Below is a small trained network, with its code and all its weights. Each question gives an input and a target symbol and asks what happens when units are switched off, that is, made to give their printed mean instead of their output.

import numpy as np


def w(rows, s, z=0):
    codes = np.array(rows[::2]) - 128.0
    scale = np.full(codes.shape[1], s)
    scale[-1] = z or s
    return codes * scale


def norm(h):
    return h / np.sqrt((h * h).mean(-1, keepdims=True) + 1e-5)


def f(y):
    return np.maximum(y, 0)


def softmax(a):
    e = np.exp(a - a.max(-1, keepdims=True))
    return e / e.sum(-1, keepdims=True)


def log_softmax(a):
    a = a - a.max(-1, keepdims=True)
    return a - np.log(np.exp(a).sum(-1, keepdims=True))


def net(x, mask):
    ids = ['ΔΞαγθμπω'.index(c) for c in x.split()]
    T = len(ids)
    res = E[ids] + P[:T]
    u = 0
    for l in range(3):
        q, k, v = (norm(res) @ M[l].T for M in (Q, K, V))
        z = softmax(np.where(np.tri(T) > 0, q @ k.T / 2**0.5, -1e9)) @ v
        res = res + np.where(mask[u], z, O[l][:, -1]) @ O[l][:, :-1]
        u += 1
        y = f(norm(res) @ A[l][:, :-1].T + A[l][:, -1])
        res = res + np.where(mask[u : u + 12], y, B[l][:, -1]) @ B[l][:, :-1]
        u += 12
    return log_softmax(norm(res)[-1] @ U[:, :-1].T + U[:, -1])


Q, K, V, O, A, B = {}, {}, {}, {}, {}, {}
E = w([
[136,156,169,128,132,54,60,161],'Δ',
[136,142,148,105,168,97,73,185],'Ξ',
[179,60,169,131,57,89,65,150],'α',
[148,191,222,252,71,31,144,173],'γ',
[118,69,131,171,68,142,113,79],'θ',
[37,230,189,125,126,115,123,134],'μ',
[188,142,117,114,179,82,155,114],'π',
[91,153,91,115,184,112,205,200],'ω',
],0.019)
P = w([
[107,34,28,114,176,92,193,152],'0',
[50,56,224,166,224,73,113,125],'1',
[135,131,102,130,28,172,206,172],'2',
[2,128,121,148,106,171,119,79],'3',
[182,194,158,37,125,194,205,136],'4',
[40,183,113,96,143,175,40,21],'5',
],0.0078)
Q[0] = w([
[66,68,9,163,112,103,67,231],'L0H1',
[119,168,93,90,2,126,145,197],'L0H1',
],0.0049)
K[0] = w([
[74,34,113,89,131,145,73,253],'L0H1',
[152,190,81,142,68,163,210,100],'L0H1',
],0.0053)
V[0] = w([
[190,168,103,156,126,148,105,59],'L0H1',
[32,3,202,149,126,90,103,199],'L0H1',
],0.006)
O[0] = w([
[3,219,92,159,144,97,182,152,49],'L0H1',
[94,236,2,171,183,189,76,90,255],'L0H1',
],0.0068,0.0071)
A[0] = w([
[105,141,77,174,67,200,135,199,42],'L0N1',
[107,126,98,127,73,80,146,218,145],'L0N2',
[70,101,90,52,168,151,183,143,235],'L0N3',
[177,218,174,90,119,111,100,169,129],'L0N4',
[93,117,89,161,123,50,115,86,28],'L0N5',
[137,167,145,111,159,84,113,142,105],'L0N6',
[68,127,164,97,148,143,67,104,114],'L0N7',
[111,157,176,158,148,106,134,121,2],'L0N8',
[142,42,188,130,129,118,102,120,32],'L0N9',
[30,194,167,168,80,75,120,65,139],'L0N10',
[138,254,165,148,101,150,145,86,75],'L0N11',
[191,141,93,177,150,126,78,91,204],'L0N12',
],0.0086,0.0018)
B[0] = w([
[156,155,144,82,76,109,196,96,162],'L0N1',
[159,199,146,115,134,167,189,88,158],'L0N2',
[164,195,164,178,181,253,111,177,172],'L0N3',
[178,65,136,135,117,198,130,153,255],'L0N4',
[90,181,182,123,106,91,159,114,161],'L0N5',
[113,115,107,87,167,158,157,54,212],'L0N6',
[120,113,62,107,96,157,116,3,218],'L0N7',
[123,100,97,104,19,44,83,117,153],'L0N8',
[43,160,172,123,79,176,44,133,141],'L0N9',
[177,16,132,96,131,43,163,192,218],'L0N10',
[93,127,94,85,123,218,111,178,193],'L0N11',
[120,146,107,37,122,39,122,92,249],'L0N12',
],0.0065,0.007)
Q[1] = w([
[254,186,85,69,68,220,121,158],'L1H1',
[84,40,177,76,197,125,59,64],'L1H1',
],0.0072)
K[1] = w([
[59,240,205,146,108,198,202,81],'L1H1',
[225,193,120,159,2,149,16,72],'L1H1',
],0.0061)
V[1] = w([
[157,26,113,168,167,63,139,83],'L1H1',
[2,102,123,105,73,141,122,246],'L1H1',
],0.0061)
O[1] = w([
[112,8,154,101,138,214,198,255,114],'L1H1',
[197,212,172,35,41,207,54,171,5],'L1H1',
],0.0093,0.0022)
A[1] = w([
[218,146,183,93,122,171,254,130,142],'L1N1',
[61,118,139,156,152,147,49,57,117],'L1N2',
[99,218,158,129,193,49,167,114,2],'L1N3',
[179,74,126,82,77,74,113,163,62],'L1N4',
[109,69,154,160,109,45,89,112,42],'L1N5',
[75,206,105,80,134,132,127,140,122],'L1N6',
[184,142,77,91,83,209,218,94,101],'L1N7',
[157,172,102,173,79,151,216,101,56],'L1N8',
[85,60,118,233,192,149,139,198,141],'L1N9',
[89,118,115,52,177,165,145,49,121],'L1N10',
[116,148,203,181,138,42,131,183,118],'L1N11',
[150,91,199,16,119,172,157,77,210],'L1N12',
],0.0082,0.0039)
B[1] = w([
[128,109,145,110,74,194,155,95,188],'L1N1',
[150,166,105,133,47,182,135,160,223],'L1N2',
[2,110,101,49,182,107,203,145,149],'L1N3',
[138,119,125,149,217,98,141,131,172],'L1N4',
[187,142,202,45,160,206,130,114,174],'L1N5',
[139,77,156,119,100,89,136,38,182],'L1N6',
[89,150,187,115,140,97,73,162,191],'L1N7',
[74,139,131,131,170,94,60,169,144],'L1N8',
[165,170,155,78,83,195,128,127,177],'L1N9',
[141,61,93,167,178,104,149,188,254],'L1N10',
[140,165,79,45,108,117,140,227,147],'L1N11',
[77,132,98,197,121,118,135,112,234],'L1N12',
],0.0093,0.0072)
Q[2] = w([
[76,192,101,158,169,255,18,161],'L2H1',
[130,2,143,141,161,131,118,199],'L2H1',
],0.0058)
K[2] = w([
[108,183,141,209,47,119,152,118],'L2H1',
[160,2,171,69,67,133,84,170],'L2H1',
],0.0071)
V[2] = w([
[210,66,78,167,34,61,105,146],'L2H1',
[155,160,110,134,151,165,132,254],'L2H1',
],0.0051)
O[2] = w([
[145,63,249,46,142,167,92,199,6],'L2H1',
[212,175,148,157,155,117,88,186,216],'L2H1',
],0.011,0.0018)
A[2] = w([
[147,117,168,131,125,181,154,163,107],'L2N1',
[143,106,192,81,170,101,119,77,122],'L2N2',
[53,131,117,126,123,147,147,174,28],'L2N3',
[145,139,171,137,61,195,180,56,175],'L2N4',
[85,170,186,85,61,160,130,104,142],'L2N5',
[142,244,88,189,114,94,166,89,6],'L2N6',
[83,130,143,78,173,174,125,129,238],'L2N7',
[134,118,74,158,136,153,95,105,17],'L2N8',
[160,92,116,77,91,86,85,107,31],'L2N9',
[142,169,147,140,97,165,52,121,42],'L2N10',
[111,202,53,130,62,99,144,122,136],'L2N11',
[135,98,139,115,155,106,189,169,170],'L2N12',
],0.011,0.0023)
B[2] = w([
[96,87,191,136,55,88,143,163,179],'L2N1',
[90,164,193,124,133,137,177,109,179],'L2N2',
[81,149,136,200,140,186,15,181,172],'L2N3',
[164,108,44,117,140,170,216,89,215],'L2N4',
[195,114,20,125,107,130,105,88,207],'L2N5',
[65,255,241,179,188,232,155,132,219],'L2N6',
[124,154,115,183,89,60,119,79,254],'L2N7',
[178,87,111,91,180,133,137,185,242],'L2N8',
[156,54,153,122,177,143,59,91,224],'L2N9',
[92,188,72,7,109,74,168,158,201],'L2N10',
[115,131,188,163,206,133,85,114,246],'L2N11',
[115,132,115,120,47,173,105,66,212],'L2N12',
],0.0083,0.0051)
U = w([
[61,109,117,175,95,127,81,202,156],'Δ',
[170,77,93,183,108,158,211,134,149],'Ξ',
[124,195,59,59,78,143,110,134,4],'α',
[53,124,75,108,171,40,205,177,88],'γ',
[110,135,138,77,133,91,156,254,223],'θ',
[127,79,195,109,175,111,117,123,117],'μ',
[128,193,145,163,177,180,149,146,172],'π',
[167,91,62,153,217,125,147,243,110],'ω',
],0.0091,0.0028)

Each question gives the input, a string of symbols that net reads in full, and the target symbol t.
The units are the heads (2 rows each of Q, K, V and O) and the neurons (one row each of A and B). Each row of codes is followed by its name. A weight is (code - 128) times the scale printed after its matrix; where a second scale follows, it is the last column's (O, A, B and U).
mask holds one flag per unit, layer by layer, with each layer's heads first. A switched-off unit (its flag False) gives its mean, the last column of its rows in O or B, instead of its output. The means were averaged over made-up inputs and are rounded, as every weight is.
A unit's drop is (log p(t) with every unit on - log p(t) with that unit switched off) / (log p(t) with every unit on - log p(t) with every unit switched off).
The circuit of an input: a set's keep is (log p(t) with only the set's units on - log p(t) with every unit switched off) / (log p(t) with every unit on - log p(t) with every unit switched off). Starting from the 12 units with the biggest drops (on a tie, the unit counted first), units are removed one at a time, each time the one whose removal leaves the highest keep (on an exact tie, the one counted first), for as long as the keep stays at least 0.8.
units of the circuit, in order: the units of the circuit, biggest drop first
unit that matters most: the unit with the biggest drop
top k neurons: the k neurons with the biggest drops, biggest first
k most important neurons of layer l: the k neurons of layer l with the biggest drops, biggest first
input Ξ ω Ξ ω Ξ γ, target θ: units of the circuit, in order => L0N10; L1N11
input Ξ Ξ Ξ γ γ μ, target Δ: units of the circuit, in order => L0N10; L0N12; L2N3
input Ξ ω Ξ, target π: units of the circuit, in order => L0N10; L2N6; L2H1
input Ξ Δ Δ Ξ Ξ γ, target θ: unit that matters most => L1N11
input ω ω Ξ Ξ Δ, target ω: 2 most important neurons of layer 0 => L0N4; L0N10
input μ Ξ γ Ξ α, target θ: units of the circuit, in order => L2N10; L0N7; L0N9; L2H1
input Δ γ Ξ, target θ: top 2 neurons => L0N4; L1N7
input π Δ μ, target Ξ: 2 most important neurons of layer 0 => L0N10; L0N2
input γ Ξ Δ Δ, target μ: units of the circuit, in order => L0N10; L1N5
input α θ α, target Δ: top 2 neurons => L0N10; L1N7
input Δ μ Ξ θ μ, target α: units of the circuit, in order => L1H1; L0N11; L2N10
input ω Δ γ, target π: 2 most important neurons of layer 0 => L0N3; L0N2
input Ξ θ Δ Δ Ξ Ξ, target ω: units of the circuit, in order => L1N10; L2N8
input Ξ θ Ξ Δ α, target μ: units of the circuit, in order => L2H1; L1N2; L2N2
input α Ξ γ ω Ξ, target π: top 2 neurons => L0N3; L0N10
input Ξ Ξ Ξ Δ γ π, target γ: top 2 neurons => L1N3; L1N10
input Δ Ξ Ξ Ξ π, target Ξ: unit that matters most => L0H1
input Ξ μ μ Ξ π, target Ξ: units of the circuit, in order => L1N1; L0H1; L1N12
input Δ θ μ Ξ θ, target α: top 3 neurons => L0N6; L1N7; L0N11
input μ θ Ξ α, target α: unit that matters most => L0N9
input Δ π π θ Ξ, target Ξ: top 2 neurons => L1N1; L0N4
input Δ γ Δ, target θ: top 4 neurons => L0N4; L0N11; L0N7; L1N4
input Δ α Ξ, target μ: 2 most important neurons of layer 1 => L1N7; L1N2
input ω μ Δ, target π: top 2 neurons => L0N3; L0N2
input Ξ θ Ξ π, target γ: top 2 neurons => L1N3; L0N4
